Below is a small trained network, with its code and all its weights. Each question gives an input and a class and asks what happens when units are switched off, that is, made to give their printed mean instead of their output.

import numpy as np


def w(rows, s, z=0):
    codes = np.array(rows[::2]) - 128.0
    scale = np.full(codes.shape[1], s)
    scale[-1] = z or s
    return codes * scale


def f(y):
    return np.maximum(y, 0)


def log_softmax(a):
    a = a - a.max(-1, keepdims=True)
    return a - np.log(np.exp(a).sum(-1, keepdims=True))


def net(x, mask):
    res = np.array(x, float).reshape(1, 6) / 4 @ E
    y = f(res @ A[0][:, :-1].T + A[0][:, -1])
    res = res + np.where(mask, y, B[0][:, -1]) @ B[0][:, :-1]
    return log_softmax(res[-1] @ U[:, :-1].T + U[:, -1])


A, B = {}, {}
E = w([
[130,62,181,202,127,82,205,175,173],'x0',
[121,88,129,206,253,173,79,71,126],'x1',
[153,195,109,196,136,210,179,206,28],'x2',
[144,132,156,125,144,117,67,195,146],'x3',
[40,142,244,95,147,121,143,109,58],'x4',
[37,225,78,145,197,51,165,140,185],'x5',
],0.0064)
A[0] = w([
[130,155,132,146,129,154,143,165,96,102],'n0',
[122,95,132,108,120,106,103,95,165,30],'n1',
[144,92,159,104,103,164,113,133,109,26],'n2',
[96,162,95,126,150,104,172,128,145,48],'n3',
[122,89,156,175,135,100,169,164,145,179],'n4',
[108,165,99,123,134,92,144,143,146,81],'n5',
[114,149,109,117,137,148,101,84,110,126],'n6',
[156,100,150,116,113,157,134,122,101,16],'n7',
[142,151,103,91,138,143,57,160,133,183],'n8',
[149,134,136,103,75,120,157,133,123,120],'n9',
[62,143,250,91,149,138,142,114,67,90],'n10',
[111,103,138,87,115,115,116,116,165,66],'n11',
[167,97,153,125,99,141,107,148,121,69],'n12',
[113,90,147,106,132,97,94,94,157,63],'n13',
[120,164,89,99,124,154,125,101,104,209],'n14',
[154,88,143,120,106,174,112,125,131,46],'n15',
[132,132,124,141,127,143,138,141,97,56],'n16',
[140,142,136,154,137,157,148,150,89,53],'n17',
[112,144,119,96,83,110,130,158,134,68],'n18',
[124,103,139,117,137,112,97,102,159,81],'n19',
[120,126,130,147,178,150,128,78,114,114],'n20',
[104,137,131,106,127,123,106,105,96,203],'n21',
[122,153,101,98,118,154,120,94,97,229],'n22',
[88,176,130,143,146,111,129,143,134,70],'n23',
[136,102,135,101,120,99,98,79,155,80],'n24',
[96,178,102,129,144,100,155,133,151,61],'n25',
[131,148,120,84,70,108,154,139,130,116],'n26',
[139,170,88,101,137,134,104,115,125,138],'n27',
[119,160,139,127,149,117,103,169,154,126],'n28',
[109,113,141,102,112,94,102,92,142,74],'n29',
[146,164,120,157,133,162,143,150,93,96],'n30',
[158,95,155,118,116,140,138,115,106,34],'n31',
[147,104,154,115,97,148,131,123,109,68],'n32',
[127,161,127,164,132,166,143,157,103,4],'n33',
[93,166,128,127,158,102,144,129,132,24],'n34',
[121,95,128,175,198,142,90,95,134,80],'n35',
[180,115,35,156,115,141,122,133,163,121],'n36',
[120,109,126,177,115,121,177,133,154,239],'n37',
[121,103,141,157,159,149,100,118,125,25],'n38',
[139,148,148,90,86,107,130,173,135,24],'n39',
],0.012,0.0032)
B[0] = w([
[87,116,101,146,114,94,133,164,107,190],'n0',
[89,145,79,146,106,105,141,168,83,187],'n1',
[106,91,110,83,137,148,79,99,121,183],'n2',
[109,88,112,91,145,147,82,93,119,186],'n3',
[181,84,164,132,123,63,128,101,107,233],'n4',
[120,112,115,97,153,151,102,99,115,184],'n5',
[161,113,149,127,129,80,149,119,119,178],'n6',
[103,111,102,89,144,141,92,102,119,172],'n7',
[160,91,166,140,123,75,143,132,132,199],'n8',
[140,138,131,106,172,131,139,135,120,191],'n9',
[108,153,132,118,87,142,144,171,255,254],'n10',
[102,141,98,150,124,125,152,154,86,186],'n11',
[101,97,125,92,139,140,97,99,125,189],'n12',
[83,135,103,150,106,117,153,159,81,202],'n13',
[143,84,165,140,126,91,134,128,126,199],'n14',
[97,104,115,92,138,150,95,103,130,184],'n15',
[107,135,102,138,120,114,123,144,116,155],'n16',
[92,127,96,141,112,113,136,165,114,182],'n17',
[172,157,143,90,175,154,161,134,102,178],'n18',
[100,136,104,134,115,115,145,165,98,183],'n19',
[151,144,139,94,160,130,158,147,120,189],'n20',
[144,114,154,145,115,105,132,136,168,185],'n21',
[150,82,165,145,122,79,137,129,140,203],'n22',
[91,87,109,86,138,150,85,109,128,176],'n23',
[95,137,103,153,110,105,138,161,93,200],'n24',
[99,97,112,97,147,152,81,92,116,192],'n25',
[171,172,149,83,201,164,166,145,106,203],'n26',
[152,87,165,133,112,88,138,115,123,181],'n27',
[108,73,139,112,163,137,74,99,139,171],'n28',
[100,139,104,154,118,125,141,159,108,188],'n29',
[90,129,104,145,97,97,131,174,102,199],'n30',
[120,103,117,92,135,145,85,102,122,170],'n31',
[96,94,117,80,152,156,102,100,125,177],'n32',
[94,123,93,138,104,107,133,163,84,179],'n33',
[100,94,105,80,124,165,82,93,123,169],'n34',
[187,180,140,65,200,168,184,145,97,219],'n35',
[102,158,126,90,93,157,141,165,246,236],'n36',
[147,72,173,134,129,93,132,115,126,227],'n37',
[156,153,122,85,165,143,142,126,114,167],'n38',
[166,152,134,96,184,142,142,140,90,180],'n39',
],0.0094,0.0076)
U = w([
[88,96,81,96,140,196,43,56,103,86],'0',
[83,162,51,165,91,97,162,195,41,80],'1',
[138,121,155,132,134,120,141,130,133,254],'2',
[186,205,153,96,202,185,189,140,78,102],'3',
[117,164,132,133,86,156,144,157,254,167],'4',
[166,74,219,151,110,39,135,105,105,73],'5',
[138,193,170,203,79,150,128,75,130,142],'6',
[147,224,133,206,77,189,118,79,114,80],'7',
],0.009,0.0088)

Each question gives the input, the list of numbers given to net, and the class t.
The units are the neurons (one row each of A and B). Each row of codes is followed by its name. A weight is (code - 128) times the scale printed after its matrix; where a second scale follows, it is the last column's (A, B and U).
mask holds one flag per neuron, in row order. A switched-off neuron (its flag False) gives its mean, the last column of its row in B, instead of its output. The means were averaged over made-up inputs and are rounded, as every weight is.
A unit's drop is (log p(t) with every unit on - log p(t) with that unit switched off) / (log p(t) with every unit on - log p(t) with every unit switched off).
The circuit of an input: a set's keep is (log p(t) with only the set's units on - log p(t) with every unit switched off) / (log p(t) with every unit on - log p(t) with every unit switched off). Starting from the 12 units with the biggest drops (on a tie, the unit counted first), units are removed one at a time, each time the one whose removal leaves the highest keep (on an exact tie, the one counted first), for as long as the keep stays at least 0.8.
circuit, biggest first: the units of the circuit, biggest drop first
most important unit: the unit with the biggest drop
top k neurons: the k neurons with the biggest drops, biggest first
input [-8,3,-6,1,-8,-2], class 4: circuit, biggest first => [n36]
input [-4,-6,-1,4,4,2], class 3: circuit, biggest first => [n26 n18]
input [1,1,-7,1,-7,-3], class 1: circuit, biggest first => [n1 n24 n13]
input [-8,-3,-3,-2,0,7], class 5: circuit, biggest first => [n27 n14]
input [-1,7,7,-5,-2,7], class 0: circuit, biggest first => [n3 n25]
input [1,6,-1,5,6,7], class 0: circuit, biggest first => [n34 n23]
input [-3,0,-2,-2,-4,-1], class 4: circuit, biggest first => [n36 n4]
input [-3,7,7,3,-8,7], class 4: top 2 neurons => [n36 n4]
input [1,0,8,-5,-6,-8], class 0: circuit, biggest first => [n15 n7]
input [6,4,-1,3,4,6], class 0: top 2 neurons => [n34 n23]
input [-6,8,2,-5,1,-6], class 3: top 3 neurons => [n35 n20 n38]
input [8,-6,7,-8,-1,8], class 0: top 2 neurons => [n3 n25]
input [-4,-3,-7,6,8,-2], class 4: top 2 neurons => [n10 n21]
input [4,-1,1,1,8,-4], class 4: most important unit => n10
input [-8,6,-7,7,5,-6], class 5: top 2 neurons => [n8 n6]
input [7,-8,-8,-7,-7,-4], class 1: top 3 neurons => [n1 n24 n11]
input [-1,-7,2,-5,-7,4], class 3: top 3 neurons => [n26 n10 n18]
input [-7,6,-5,-5,-6,3], class 5: circuit, biggest first => [n27 n6]
input [-2,8,5,-3,-6,-2], class 3: top 3 neurons => [n35 n10 n20]
input [-7,-4,-3,-1,8,-5], class 4: circuit, biggest first => [n10]
input [-4,2,-1,-5,-6,-3], class 4: top 3 neurons => [n36 n4 n37]
input [-5,3,2,-3,-8,4], class 4: top 2 neurons => [n36 n4]
input [-7,-2,1,-3,8,-7], class 4: top 2 neurons => [n10 n21]
